Rows near named flat spaces through zero
z448_z579: [ 301 -133  454  441   97  293  151  130 -156   60   98  -43 -260  276
  203   50  130  -40 -119  145   22  -61  -84]
z448_z579: [  17  -41  -72  193  137    3   57  -36  100  -27  181  -18 -129 -184
  206  142 -106   10  -15  147  177  159  165]
z416_z130: [  54 -162   -5  280    2  -34  342  -97  123  291  137 -139   77  -61
   22 -280  531  -14   10 -225   21 -149   61]
z448_z579: [  80  219  330  502  -79  361  527   24 -221  371  423  124 -299  222
  295    9  212   63 -153  184  -69  110  185]
z448_z579: [ -93  282 -113   64 -195  -43  367  227 -131  -12   54  114   47 -130
 -328 -117 -104  461  218  170 -241  228  208]
z39_z319: [-256  -44 -414 -244  317 -114 -311  -93  135  233  168  134   36  165
  -43 -416  393  -78 -235 -778  252  146 -112]
z448_z579: [   2 -124  240   20  166   56 -279   88 -183  -42 -137  -10   73  285
    1   89  279  -57  -86 -291  258  -98 -198]
z39_z319: [  89 -275  177  -67  113  -11 -331  -19   17 -177 -265 -189  148    8
  -14   27  210 -153   46 -179  236 -161 -239]
z19_z519: [ -63 -318 -334  180  239 -295  -50 -187  212  101   15  -62  146 -196
  273   -4  319 -316   19 -384  555 -117   77]
z448_z579: [  54 -202 -126 -315  -48 -133 -224 -106  126 -143  -26  -69    3 -345
  -53  -34 -155  -95  111  100   67   58   -8]
z941_z467: [-147  -96 -244    2 -213 -162   14 -342  364 -101 -124 -361  343 -448
   87 -152  289 -135  237 -122  199  -71    6]
z19_z519: [  85  -28  238  136  252  158 -159  204 -112  -84   52   68 -188  186
  187  352 -212   32 -245  107   56  -88   75]
z39_z319: [-139    4   18  -13   65   62   18 -226  105  177  411  -74  -83 -233
  169   99  216   76 -116   25  140  216  204]
z19_z519: [  22   47  339 -115   95  202 -135  -13   -1 -107  -60 -161   25  -73
  -72  201   -7  126  -26  203 -128   21  -55]
z416_z130: [ 207 -281  278 -285  176  162 -254   13   16  -31  -20 -138  -66 -215
 -165 -193  189   -9   11  -28   -2   39 -164]
z39_z319: [-146  251  -11  134  -85   -9  179  117 -182   80  -44  163   88  194
   49  182  -46   52  -37  -27  -24 -124  135]
z39_z319: [ -87  -36    3  -53  318   90 -166 -185  209  -16   39 -156   59 -324
  167  115  126  -84  -23  -45  255  127   43]
z448_z579: [   1  -76  -38  271  219  -41   65   33  -43  163  -36   63   36  284
   93  -85  310 -130  -80 -356  219  -97  -91]
z416_z130: [  86  -97   94  245   28   87  103  -77   -8  134   42  -23  -46   63
  281  -15  203 -250  -59  -86  194 -134  -10]
z39_z319: [ -63  -68 -177 -266   40 -136 -279   34  -52  -64 -119  106   63   71
 -142 -149    7  -69   27 -276  134   52 -150]
z448_z579: [ 583 -242  423  124   -7  181  198  452 -308  -11 -323  132 -221  309
 -245 -265 -166  -82   62  194 -386 -348 -246]
z39_z319: [ -49   13 -112   80  -36  -33  184  -13  -33  218  336  109 -132    6
    2 -149  156  124  -62  -83   15  171  147]
z19_z519: [  93  -80  173  262  192  178  155  -58   -4  199  368   -6 -247  -64
  231   42  190   16 -124   83  153  184  132]
z39_z319: [ -49  -83   31 -194  -67  -97 -192 -154  125 -210 -125 -204  162 -290
  -40  215  -76   -3  133  179   55   -7   -7]
z941_z467: [-332  365 -102 -356 -117  145  -82 -463  247   40  220 -139   62 -352
   74   52  -36   29   24  190  -93  403   52]
z448_z579: [  46   55  199 -143  -14  191 -150   60  -52  -71 -104  -47  -14  122
 -115 -111   14   43  -42  -24 -158   -4 -177]
z416_z130: [ 350 -271  475   -5  243  140 -252  277 -313  -43 -182   81 -195  579
 -249  -60   86   -7 -117  -87 -103  -85 -431]
z19_z519: [  81   63  123  367  170  175  340  120  -73  262  293   76 -211  202
   -5 -173  244  212 -118  -50  -93  162   67]
z941_z467: [-347  417 -457  828  130    1  814  -53  122  499  529  171  -22  -40
  437  -90  379  165  -96 -267  280  223  553]
z416_z130: [-222  323 -239  251  118  -21  404  115    9  217  168  151   56  -40
  -14  -18   66  267  -26 -101  -54  103  316]
z448_z579: [ 113   19   78 -125 -206   21   88   20  -62  121 -176   49   26  303
 -145 -217   -1 -142  -51  -54 -383 -312 -191]
z19_z519: [  62 -280   38 -255  219 -181 -347  253 -171  -34 -354  103  187  220
 -227  -18  149 -118  -72 -446  119 -404 -172]
z19_z519: [-323  220 -313  -75 -168 -202  -28 -164  111  -51  -37   -1  223  -46
   78  186 -101  -10   22  -62   60  -25  124]
z19_z519: [-361  153  -87  467  609  135  134  -90   24  529  840  163 -258  230
  385  158  593  275 -511 -479  452  433  370]
z941_z467: [-161  268   39  463  122  128  381    1  -29  209  255   40  -26   50
  239  204  168  162  -93   32  100  104  275]
z941_z467: [  60 -122 -214 -308    3 -129  -31   90   -6    9  115  124  -91 -318
 -265 -280  -97  132  132    3  -32  230   79]
z941_z467: [-374  114 -229 -609 -424 -180 -409 -686  382 -149 -236 -330  437 -306
  141  165  -24 -418   91    1    3 -167 -161]
z448_z579: [  68  -13  -19 -387 -237   38   -7 -228  245  -74 -163 -217  121 -434
 -141 -216 -109 -120  190  236 -312  -66  -78]
z941_z467: [-159  147  -84  457  182   98  256   -9   33  212  302   38  -57   60
  290   23  286   89 -140 -201  261  138  221]
z941_z467: [-364  111 -489 -130  -15 -284 -166 -120  219  -67 -187   -9  356 -151
  152  112  -30 -166  -21 -359  239 -237  152]
z39_z319: [ 121 -157  -42  155  208  -40   36   58   70  -32 -131  -35   24 -107
   60  -31   33 -113   67  -55  160  -78  -11]
z39_z319: [ 210 -489  284 -249  163   30 -559 -188   57 -235  -68 -220  -67 -281
  208  239   23 -342    7  102  423  -23 -181]
z39_z319: [  12 -111  -20  -97   89  -15 -202  -78   56 -105  -30  -49   -3 -161
   86   61  -36 -118   37    5  209   77  -39]
z19_z519: [ 494 -306  442   86  140  149   84  277 -265   28 -122  108 -261  104
  -43   39 -143 -143    5  285 -121 -219 -101]
z19_z519: [-118  -85 -173 -356   52 -235 -249  -52   36  -65 -232   -4  248 -103
 -221  -21   57  -60  102 -220   79  -78  -99]
z19_z519: [-115 -122  -74 -138  273   47 -298  -97    8  159  335   80 -145    5
  130 -109  292  -45 -217 -377  358  257    0]
z416_z130: [ -72  -25   86 -517  118   74 -553 -117  147 -268 -168 -180   85 -114
 -187   42 -119   30  -30   -5  -81  112 -241]
z416_z130: [-163  -51 -138    6  282  -31 -225  112    7   88   26   52   87  227
  -30 -181  363   56 -202 -613  233  -39  -57]
z941_z467: [  48  -76   40 -540   39  -95 -461  121  -17 -348 -542  -46  226  -58
 -355   51 -303  -56  134   10 -158 -194 -271]
z941_z467: [-115  278  287   -3    7  178  229 -170 -147  238  171   34   -2   15
   -6  235  148   97    5  242 -113  187   64]
z416_z130: [ 190 -196  165  108  -93   14   94  -28   33  -43  146 -118 -141 -178
   62  100  -62   37   41  319  -40    5   90]
z416_z130: [ -88   70 -385  350 -252 -202  394 -177  196  140  135  -10   35    6
  204 -139   33 -102   55  -32    6  -45  147]
z941_z467: [   7   24 -202   68   94  -80   38  198  -45   19  -26  186  -58  133
  -11  -81 -148   11  -65 -145    0  -54   61]
z416_z130: [-455  459 -484   86 -259 -182  394 -132   46  274  207  168  202    4
   26  -93  124  150   16 -221  -43   99  301]
z39_z319: [-262  375 -215  -76  192  149   67  -96  175  132  130   40   22  -66
  -13 -155   24  140  -92 -142 -118  273   69]
z19_z519: [ -46 -297 -310 -417  360 -255 -633 -116  304 -394 -257 -150  142 -435
  -54  107 -233 -149  121 -108  375  144 -127]
z416_z130: [ -26  -39  -11   -3 -126 -110  115   46 -102   38 -210   14  240 -151
   -7   21  153 -118  155 -103  138 -270   83]
z39_z319: [-266  265 -441  160  342 -158  138  189   32  113 -299  209  299  150
  -47 -121  102  -22    3 -543  155 -142   61]
z416_z130: [ 299 -342   53   74  168 -113 -187  330 -173 -141 -343  103  -35  344
 -170 -185   -9 -132   30 -254   99 -231 -295]
z941_z467: [ 384 -330  141  259  -94  -80  150  252 -235   34  213  192 -397  237
   57   53 -233  -10  -78  259  -48  -82   67]
z448_z579: [ -63  272  272 -207 -205  317   38 -120  -56   70  113  -29  -55 -117
   92  100  -86    4  -72  279 -243   29   74]
z448_z579: [-205  220 -101  368 -103   66  412 -207   53  294  463   -9  -66  -41
  206  -69  341  155  -25  -26  117  309  232]
z416_z130: [ 299 -321  104  -55 -162 -153 -300   50   -2 -440 -362 -112  -38   37
   22  234 -474 -233  144  347   12 -209 -228]
z941_z467: [ -15   26 -125  246   47 -112  251   97  -32   89  -87   71  103   36
   11  -23   91   -7   72 -113   74 -121   91]
z19_z519: [-251  158 -225   98 -272  -80  157 -147   13  163  294   64   25  -20
  219   14  122    7  -72 -114  127   40  240]
[-484  365 -254 -301  308  163 -379 -165  181  102  249   41   46   79
   53 -102  186  147 -320 -502  112  352    1]  z416_z130
[   9  -44   -9  173  192  -47   67  144   30   35 -196  -55  162  202
 -172 -156  266   92   -7 -308  -38 -170 -113]  z19_z519
[ 274 -173  348   63  112  176   53   74 -116   73  -42  -24 -126   58
  -23  -55  113  -87   -4  103  -60  -84 -127]  z19_z519
[  50   75  -82  447 -137  -53  534  -18   87  139  -22  -78   87   18
    3 -164  170   52  152   56 -136  -90   72]  z19_z519
[  99  -62  -71  269  -28   -6  119   28   31   33   32   22 -103  183
  139 -122    4 -103  -46  -62   28  -59  -41]  z941_z467
[-149  253  -63 -122  -33  -44   61  130 -112   -5 -151  145  140   31
 -103  173 -201   90    8   36 -148 -122  122]  z448_z579
[  48 -194 -299  144   48 -258 -131   64  161 -179 -292  -54  125  204
  -10 -142  -47 -155   29 -288  105 -220 -182]  z416_z130
[ 126 -189   87  595  -37   -4  319  -73  -72  264  442   22 -273  301
  299  -25  342  -28 -132  -40  221   91   68]  z448_z579
[ 131 -287   85  -86   36 -135 -276  103  -86 -179 -144  -22    5   76
  -79  102  -44  -50   21  -36  139 -113 -126]  z448_z579
[ -12  194   67  276   17  126  331   77    0   75   50  -21   -1   -9
   -9  -14   48  190   35  114 -140   53  118]  z941_z467
[-155  150 -272  163   48  -84  286 -145  169  143  309   55  -62 -332
  259  211 -156   31  -23  204   82  143  402]  z39_z319
[  66  153  282  203  143  236  243  149 -251  289  298  209 -274  343
   21   61   75  164 -221   75 -169  105   76]  z19_z519
[ 140  121  -31 -140 -375  -34  284  171 -175    7  -41  165  -88   18
 -348 -276 -263  175  201  272 -442   66  -11]  z19_z519
[  38  -27  -42   74  331   11 -202  150  -19  -15 -161  138  -61  379
  117   85 -135 -179 -232 -240   62 -190 -127]  z448_z579
[  93   -6  -69  480  177   11  359  115   68   80   11   15  -35  -78
  226   58   -6  -39   12   49  110 -115  206]  z416_z130
[ 294  -99  202  386 -185  141  297   91   39  -98 -130 -167  -64  -30
  115  -92  -55  -63  119  271 -140 -204  -25]  z19_z519
[ 124   30   26  155  -69   68  356  103  -79  214  101   82  -95   83
 -148 -343  169  107   50  -28 -206   40    2]  z941_z467
[ -52   10 -422   49 -295 -276  238  -87  140  -13  -86   -2  146 -165
  -77 -284  -31  -54  250  -51  -16    2   37]  z19_z519
[  27   85 -111  125 -345  -93  141  -67   86 -201  -20  -49  -42 -104
  159  223 -456  -35  106  441 -131  -40  128]  z39_z319
[-102 -137 -106 -556  144 -121 -642  -76   81 -229 -360  -67  224   27
 -212  -87   15 -172    7 -360  125  -55 -349]  z39_z319
[ -57  123  128   25  131   86  -26   77    4 -135   45  -38  -22 -177
   52  385 -243  198  -35  295  -24   70  202]  z416_z130
[-122  -57 -482   24   51 -280  -77    0  274 -248   60  -51   36 -389
   31   49 -293  139  119   45  193  201  224]  z19_z519

Rows near named flat spaces through zero
z481z555: [ 149  -49  521  101 -318  379  319   19 -192  -58  162 -315  -54  227
  131  111  127 -229 -185  -72  523 -128  113]
z225z841: [ 216  353   93 -227    3   45  378  -90 -360 -243 -120 -140  -65 -148
 -117  216  103  258  129   66 -265 -129  199]
z450z755: [-263 -300  143  492  350 -164   73 -127  541  225  110  387 -156   34
  328 -261 -359 -527  245  350  180  253 -452]
z225z841: [-125   59 -430 -170  -71   77 -345  364 -206  125  138 -214  -88  -78
 -162  112  145  343 -353 -308 -287 -204  187]
z129z525: [-216  256 -364 -262 -257  -61 -146   81 -573  269  225 -106  128  -68
 -452 -463  144  386 -173 -187 -446 -146   33]
z481z555: [ 132   76  160 -177 -302  290   63  121 -369   21   69 -309   35   30
 -103  -23  203  155 -186 -119   81 -149  173]
z481z555: [  71    2  -37   -9 -170 -124  -80   82  188  206   11 -112 -127  -32
    0  -34   70   81  -88  -69  -66  -18  130]
z129z525: [-174 -170 -113  164   29 -472 -260 -238  582  352 -204  238    8 -224
  -36 -241 -131 -128   82   98 -207  340  -69]
z379z36: [ 264  433 -276 -584  -36   23   30   82 -549 -500  -68 -111  248  -49
 -261  422  229  476  -56 -261 -219 -360  337]
z481z555: [ 185    9  -28   28  173 -269  181  456  477  344  198  -91 -417 -114
  217  -22  -43   -4   -4  231 -131 -144 -157]
z129z525: [ 192 -132  221  193   54  289  158  173   54 -123  -91 -222 -165  243
  246  274  -12  -53    4  114  268   45  -58]
z129z525: [ -32   77  -90 -205   60  -20  -76 -157 -221 -146 -208   65  239 -181
 -223  -13   40  153   55    0 -210   87   28]
z450z755: [ -46   13 -105  -92   39    4  -97  -23  -88 -157  -31   32  123  -18
  -91  118   37   34  -67 -130    4  -32   54]
z225z841: [  89 -169  103  201   61   15   32  153  321  139   11  -38 -201  107
  218  -30  -66 -114   54  144  139   74 -133]
z379z36: [ 262  434 -128 -388 -145  344  283  279 -825 -567  195 -392   47  297
 -196  506  295  416 -222 -372   56 -523  309]
z225z841: [  69 -173   -1   79 -254  415 -155  419 -248  200   29 -489  -93  293
  -29  -61  165  225 -304  -93  118   12  -31]
z481z555: [  20  -36 -127   86  167 -331  -56   36  421   54 -107   88  -40  -12
  131  234 -124  -72   10   92  -44   88  -63]
z481z555: [ -29  384 -271 -380  -38 -201   12 -255 -328 -442  147  249  214  -89
 -269  151  120  141   38 -387 -127 -339  328]
z225z841: [  51  497 -208 -496 -224   34   39  -53 -635 -239  -29 -238  117 -280
 -325  438  246  457 -253 -337 -412 -341  553]
z379z36: [ -78  -27 -258  -55   48  171 -207  298 -274   26   81 -109  120  184
  -25   26  -13  174 -157  -27  -32  -63 -147]
z129z525: [-158 -142  164  212 -213  294  -57  -68 -110  -38  110 -152  -40  165
   49  138   56 -188 -254 -257  326  -20  161]
z481z555: [  44  -64   37  103   66   -8   33  151  192  172   38  -32 -172   -6
  163  -22  -67  -37   27  150  -13   16  -92]
z450z755: [-217  147 -214  -35  130 -284  -48 -244   72  -13   80  327  -22 -246
  -88  -75  -88  -34  121  -73 -280  -49   84]
z379z36: [-281 -310  -23  312  133 -318 -291 -338  615  325 -223  356  -31 -254
   44 -339 -204 -265  184  156 -141  442 -145]
z450z755: [ 241   74 -298 -362  104 -116 -236  304   85   86 -209  -73  -10 -268
  -86   15  102  438   43   83 -424  -31   59]
z129z525: [ 161 -189  219  187   83  185  107    5   67  -87 -302 -141    2  188
   95   50  -36  -20  134  235  155  282 -192]
z450z755: [ -62  -22   -8   25   79    9  -78 -251   17 -337   -7  278  208  129
   93  181  -88 -195  103 -117  259  -22   44]
z379z36: [  37 -332  279  345  311 -207  123 -124  642  200 -310  173 -102  -96
  207 -203 -227 -317  312  494   57  471 -411]
z225z841: [ 461  354  184 -330 -178  428  481  407 -736 -219   38 -592  -60  209
  -75  273  254  446 -105   72  -20 -326   99]
z450z755: [-107   56  178  -28  368 -186  351 -152    3 -146   86  295  177 -168
   11  -35 -181 -337  163  283   69    5 -337]
z379z36: [-215  136 -101  -63 -203 -344 -116 -285  103  371    4  112  -52 -410
 -217 -288   21   57  -32  -78 -425   61  228]
z225z841: [ -23 -225  -74  285    1 -191 -194  248  555  669  -35  -57 -330  -56
  224 -321 -149   15   36  312 -223  241 -210]
z481z555: [ -87   43 -239  -44  154 -152 -181 -141   25 -144 -168  191  173  -33
  -28  166 -100   65   78   -5 -150   87    5]
z225z841: [-299 -152    2  220  -34  190 -156 -231 -120    3   80  173   38   75
  -33 -266  -65 -159   43 -109   94  113  -44]
z450z755: [ 242  -71  330  -16  -39   56  263  136   68  -30   71 -105   73  189
  125  -31   21 -186   14  164  389  -42 -192]
z129z525: [   2  -13  164  135 -127  230  199   60 -262  -36  192 -139  -18  326
   15 -123   27  -83  -38  -18  269  -66 -121]
z129z525: [ 180 -172  320  111   70  358  235  263  -34  -78   72 -203 -128  186
  179   20   35 -132   -8  142  349  -31 -192]
z450z755: [ 206   38  336  -37  -69  127  386  148 -180   18   38 -266   15  113
    0  -32   66  -44  -38  198  187  -31 -165]
z379z36: [-205 -350 -258  475  211 -408 -399  -12  906  488 -152  278 -304  -45
  276 -194 -287 -162  161  201 -192  396 -204]
z225z841: [ 368  -38  374  125  -48  925  470  540 -653 -429  300 -516 -227  719
  270  220  154   54  -56    2  641 -335 -154]
z481z555: [ -48 -344   85  192  -72  416 -164  409  -54  213  178 -250  -71  284
  107 -222   41  -75 -223   -3  327   27 -252]
z225z841: [   7   75 -129 -137   99 -152   34  144   32   96   77   10  -92 -190
 -124 -141   50  114    2   20 -237  -80  -47]
z450z755: [ 112  -45 -229 -221  -83    6 -340  218   55    8  -97 -115   65  -53
  -78  103  143  250 -160 -185  -82  -57  162]
z481z555: [-198 -275 -256  124  318  133 -270  294   21  193   23   97  -29   14
  -23 -402 -110   64   70  184 -162  176 -445]
z225z841: [ 289  117  113  -80 -144  288  139  260 -128 -250   46 -368 -182  171
  196  628  155  118 -231 -198  229 -296  345]
z481z555: [ -74 -166  233  244 -165  137    6 -157   93   21   61    1  -21  179
  114  -54  -21 -263  -39  -79  344   76   26]
z379z36: [ -95 -274  -36  165    4  184 -310   95  206   82    8   23  -73   53
  151  -13  -26  -98  -84  -92  162   72    5]
z450z755: [ 151  180  138 -162  -39   -3  220 -211 -205 -435   35  116  257  180
    1  220   25 -103   99  -92  296 -165   86]
z129z525: [  67   16 -288 -106  -52   54 -308  296  122   92   54 -114 -232  -89
   89  201   93  259 -155 -207 -182 -186  278]
z450z755: [ -50  -66  -92 -187   69  -12 -194  206   32  217  -43  -68   46 -330
  -84  -52   44  104 -166   54 -219    9  -26]
z225z841: [ 192  -58  480  175 -394  349  216   25   66   98   89 -376 -362   59
  225  190  163 -127 -182 -135  332 -116  371]
z379z36: [  22  -21   40 -152 -220 -101 -166   -9    6  296 -117  -95  221 -132
  -92 -152   35   71 -124   81  -80  109   13]
z129z525: [-109  159 -255 -166  -94   16 -101  169 -317  123  137 -143  -12  -81
 -202  -52   98  262 -197 -149 -284 -156   93]
z379z36: [ 294  -32  364  142  240  386  533  401 -114 -280  343  -97 -159  480
  437  182 -100 -270  125  276  595 -279 -373]
z481z555: [ 152 -105  218   19  -63  461  146  367 -303 -123  107 -382    1  305
   97  201  107  -10 -237  -13  382 -127 -101]
z379z36: [ 129  -50  120  -25   96 -160   87  -58  210   87 -309  -42   14 -198
  -51  -36  -10   41  119  250 -164  243  -96]
z379z36: [  44  413 -207 -406 -162 -284   50 -292 -383 -249 -138   23  301 -151
 -402  133  150  312   -6 -215 -329 -111  303]
z129z525: [  70  260 -209 -334  303 -143    9 -252 -144 -638 -142  355  293 -133
  -50  458  -37   66  204 -113  -78 -166  169]
z129z525: [  -4  -81   85  -44  -49  429  -46  163 -236 -270  204 -121  -33  101
   59  219  138  -71 -216 -299  334 -252  165]
z450z755: [ 230 -187  377  139   36   50  237  204  287  209   42  -77  -66  150
  292 -157  -94 -242  102  383  331   83 -332]
[ 108  -11  169  -82  -70  203   20 -132  -95 -249   24   96   95   56
   68   16   53  -85  102  -90  254  -93  118]  z129z525
[ 166   -5  228   77 -172  147  180   85    1   30    9 -257 -166  114
   89  112   87   -6  -79   -7  159  -40  103]  z481z555
[  86 -326  264  336  -92  143  -74   15  399  208 -219 -164 -192  102
  233    8  -36 -143    0  133  211  293  -29]  z129z525
[ 190  310   68 -103   38  204  500  235 -510 -340  286 -216  -90  316
    8  246   78  102  -19  -26  142 -373  -38]  z379z36
[ -65  165 -115  -72 -277  393  -28   -8 -695 -295  208 -162  124  377
 -168   47  158  194 -149 -379  152 -244  194]  z129z525
[ -35  -45   47   13  143 -198   55 -230  162 -157   -4  318  177   22
  -20 -156  -90 -222  210   57  146   76 -167]  z129z525
[-200    5   64  -18   68  -53   94  -75  -35  179  141   98  -92 -338
 -155 -330   11  -96    4   36 -196   -5  -59]  z450z755
[ 206  129  137 -151 -321  251  145   82 -360 -110    0 -378  -54   99
 -168   77  270  233 -160 -212   55 -145  265]  z481z555
[-246  105    5 -142  333  -93  140 -439 -317 -381  -82  429  417 -214
 -240 -111 -127 -174  241  100  -85   93 -208]  z481z555
[ 158   15   36  -60 -196  137   15  377  -39  424  154 -284 -267  -37
   50 -296  101  224  -71  119 -158 -108  -10]  z129z525
[  55  326   23 -208   11  -86  287 -164 -338 -209    0   20  115  -88
 -135  139   22  101   76   26 -158 -136   95]  z450z755
[ 199  172 -112 -304  494 -460  243  -23  202 -477  -51  384  288  -65
   -9  256 -109 -115  268  169   50 -119 -254]  z225z841
[ -87 -301   58  299  116  194 -110  213  228  179   93  -10 -166  156
  251  -98 -118 -188  -25  120  209   99 -237]  z379z36
[-244  -14  -60   26   35   79  -92 -220 -142 -190  136  223   80  -40
  -90  -62   -6 -142   -1 -229   74  -66   78]  z225z841
[ 146  149 -200 -315  155 -282  -95   41   70    1 -157  162  217 -192
  -24   33  -62  188  148  196 -272   -7  -66]  z379z36
[-131   18  -58   63  253 -361  126 -193  272 -123   92  343    4  -88
  -44  -75 -108 -247  158    4    6    9 -139]  z481z555
[ 297 -101  200  218 -235  189   -5  257  413  250  111 -206 -474  183
  494  155    4  -28    1   34  234 -127  229]  z129z525
[ 130   -1  124  -61 -118   30   25  -61   34 -140   62   52   95  133
   70   27   43 -101   32  -88  278  -96   75]  z450z755
[  95  -60  301  194   27  332  283    5 -147 -189  -18 -156 -110  218
  152  157  -11 -119   49   92  272   23  -61]  z481z555
[  75   28 -303   74 -161 -207 -323  -42  323   -8  -23  110  -74  249
  164  183  -32  110   42 -224   26  -46  253]  z450z755
[-284 -346 -116  501   36  -69 -417 -140  583  356 -103  201 -230   32
  298  -84 -241 -212   56   47  -12  329  -26]  z225z841
